Below is a small trained network, with its code and all its weights. Each question gives an input and a target symbol and asks what happens when units are switched off, that is, made to give their printed mean instead of their output.

import numpy as np


def w(rows, s, z=0):
    codes = np.array(rows[::2]) - 128.0
    scale = np.full(codes.shape[1], s)
    scale[-1] = z or s
    return codes * scale


def norm(h):
    return h / np.sqrt((h * h).mean(-1, keepdims=True) + 1e-5)


def f(y):
    return np.maximum(y, 0)


def softmax(a):
    e = np.exp(a - a.max(-1, keepdims=True))
    return e / e.sum(-1, keepdims=True)


def log_softmax(a):
    a = a - a.max(-1, keepdims=True)
    return a - np.log(np.exp(a).sum(-1, keepdims=True))


def net(x, mask):
    ids = ['αβδεηλω'.index(c) for c in x.split()]
    T = len(ids)
    res = E[ids] + P[:T]
    r = norm(res)
    for j in range(3):
        rows = slice(2 * j, 2 * j + 2)
        q, k, v = (r @ M[0][rows].T for M in (Q, K, V))
        z = softmax(np.where(np.tri(T) > 0, q @ k.T / 2**0.5, -1e9)) @ v
        o = O[0][rows]
        res = res + np.where(mask[j], z, o[:, -1]) @ o[:, :-1]
    y = f(norm(res) @ A[0][:, :-1].T + A[0][:, -1])
    res = res + np.where(mask[3:19], y, B[0][:, -1]) @ B[0][:, :-1]
    return log_softmax(norm(res)[-1] @ U[:, :-1].T + U[:, -1])


Q, K, V, O, A, B = {}, {}, {}, {}, {}, {}
E = w([
[187,149,43,55,143],'α',
[101,136,136,129,237],'β',
[75,193,129,101,103],'δ',
[206,96,139,146,4],'ε',
[195,222,123,53,35],'η',
[182,213,99,195,126],'λ',
[116,88,79,149,101],'ω',
],0.02)
P = w([
[187,135,95,32,2],'0',
[127,103,55,78,118],'1',
[111,105,110,112,150],'2',
[89,133,165,154,137],'3',
[67,156,219,175,136],'4',
[63,159,200,176,73],'5',
],0.0051)
Q[0] = w([
[130,128,144,136,152],'H0',
[247,135,140,49,88],'H0',
[144,200,248,88,192],'H1',
[38,168,159,117,117],'H1',
[129,144,59,89,40],'H2',
[58,71,104,198,183],'H2',
],0.012)
K[0] = w([
[160,112,140,124,132],'H0',
[54,246,157,224,210],'H0',
[47,119,181,192,142],'H1',
[69,173,163,152,29],'H1',
[6,113,142,162,134],'H2',
[132,47,77,93,77],'H2',
],0.011)
V[0] = w([
[104,80,103,63,70],'H0',
[101,83,140,42,166],'H0',
[181,96,105,147,138],'H1',
[152,178,96,149,244],'H1',
[236,109,93,112,86],'H2',
[45,193,145,111,83],'H2',
],0.012)
O[0] = w([
[79,67,147,29,115,253],'H0',
[162,2,95,69,108,130],'H0',
[36,226,88,150,173,162],'H1',
[111,112,162,197,63,178],'H1',
[37,171,177,190,24,222],'H2',
[116,67,191,74,242,222],'H2',
],0.0066,0.0056)
A[0] = w([
[191,135,110,93,168,145],'N0',
[184,102,99,46,171,102],'N1',
[55,158,67,142,129,198],'N2',
[132,189,74,161,195,204],'N3',
[212,168,116,144,105,68],'N4',
[171,131,224,54,95,242],'N5',
[151,150,109,147,198,179],'N6',
[65,104,156,218,244,173],'N7',
[50,92,147,66,226,185],'N8',
[99,202,66,156,147,152],'N9',
[137,225,148,219,154,77],'N10',
[125,132,174,121,87,209],'N11',
[161,74,190,150,149,56],'N12',
[153,34,70,192,169,166],'N13',
[168,162,117,74,94,141],'N14',
[91,135,142,143,88,253],'N15',
],0.012,0.003)
B[0] = w([
[90,101,131,194,116,198],'N0',
[141,69,168,173,133,244],'N1',
[150,98,150,55,104,253],'N2',
[134,139,172,145,81,179],'N3',
[152,143,115,142,129,163],'N4',
[94,120,130,172,212,247],'N5',
[111,135,168,164,115,168],'N6',
[80,140,39,87,71,158],'N7',
[156,82,169,76,122,251],'N8',
[160,121,135,56,103,209],'N9',
[219,177,254,59,54,184],'N10',
[96,85,135,211,183,196],'N11',
[156,145,179,79,197,145],'N12',
[83,244,88,97,146,168],'N13',
[86,133,58,146,147,236],'N14',
[156,94,172,126,154,239],'N15',
],0.0095,0.0067)
U = w([
[43,69,159,249,74,43],'α',
[13,225,122,135,212,121],'β',
[174,42,181,139,246,155],'δ',
[199,203,203,121,103,150],'ε',
[96,125,140,136,144,3],'η',
[204,112,58,203,153,216],'λ',
[89,121,48,32,78,107],'ω',
],0.011,0.0049)

Each question gives the input, a string of symbols that net reads in full, and the target symbol t.
The units are the heads (2 rows each of Q, K, V and O) and the neurons (one row each of A and B). Each row of codes is followed by its name. A weight is (code - 128) times the scale printed after its matrix; where a second scale follows, it is the last column's (O, A, B and U).
mask holds one flag per unit, heads first, then neurons. A switched-off unit (its flag False) gives its mean, the last column of its rows in O or B, instead of its output. The means were averaged over made-up inputs and are rounded, as every weight is.
A unit's drop is (log p(t) with every unit on - log p(t) with that unit switched off) / (log p(t) with every unit on - log p(t) with every unit switched off).
The circuit of an input: a set's keep is (log p(t) with only the set's units on - log p(t) with every unit switched off) / (log p(t) with every unit on - log p(t) with every unit switched off). Starting from the 12 units with the biggest drops (on a tie, the unit counted first), units are removed one at a time, each time the one whose removal leaves the highest keep (on an exact tie, the one counted first), for as long as the keep stays at least 0.8.
units of the circuit, in order: the units of the circuit, biggest drop first
unit that matters most: the unit with the biggest drop
top k neurons: the k neurons with the biggest drops, biggest first
which heads matter: for each layer, one digit per head in row order, 1 if its drop is at least 0.15 and else 0, layers parted by /
drop when u is switched off: that unit's drop, to one decimal
input α ω λ δ η, target δ: which heads matter	001
input α β ω ε, target λ: which heads matter	001
input α α α α α, target ω: units of the circuit, in order	H2; H0
input ω α α ω ω β, target ω: which heads matter	000
input δ α ε β ω, target ω: unit that matters most	N7
input ε α ω α α, target ω: which heads matter	001
input δ α ε, target δ: which heads matter	001
input δ α α β ε ε, target λ: which heads matter	101
input α α β, target α: which heads matter	011
input δ λ α, target ε: which heads matter	100
input α ω ε, target α: drop when H2 is switched off	0.5
input ω δ β β β α, target λ: drop when H0 is switched off	0.2
input ω ε α λ ε, target ε: drop when N2 is switched off	0.0
input δ α δ ω, target ω: top neuron	N13
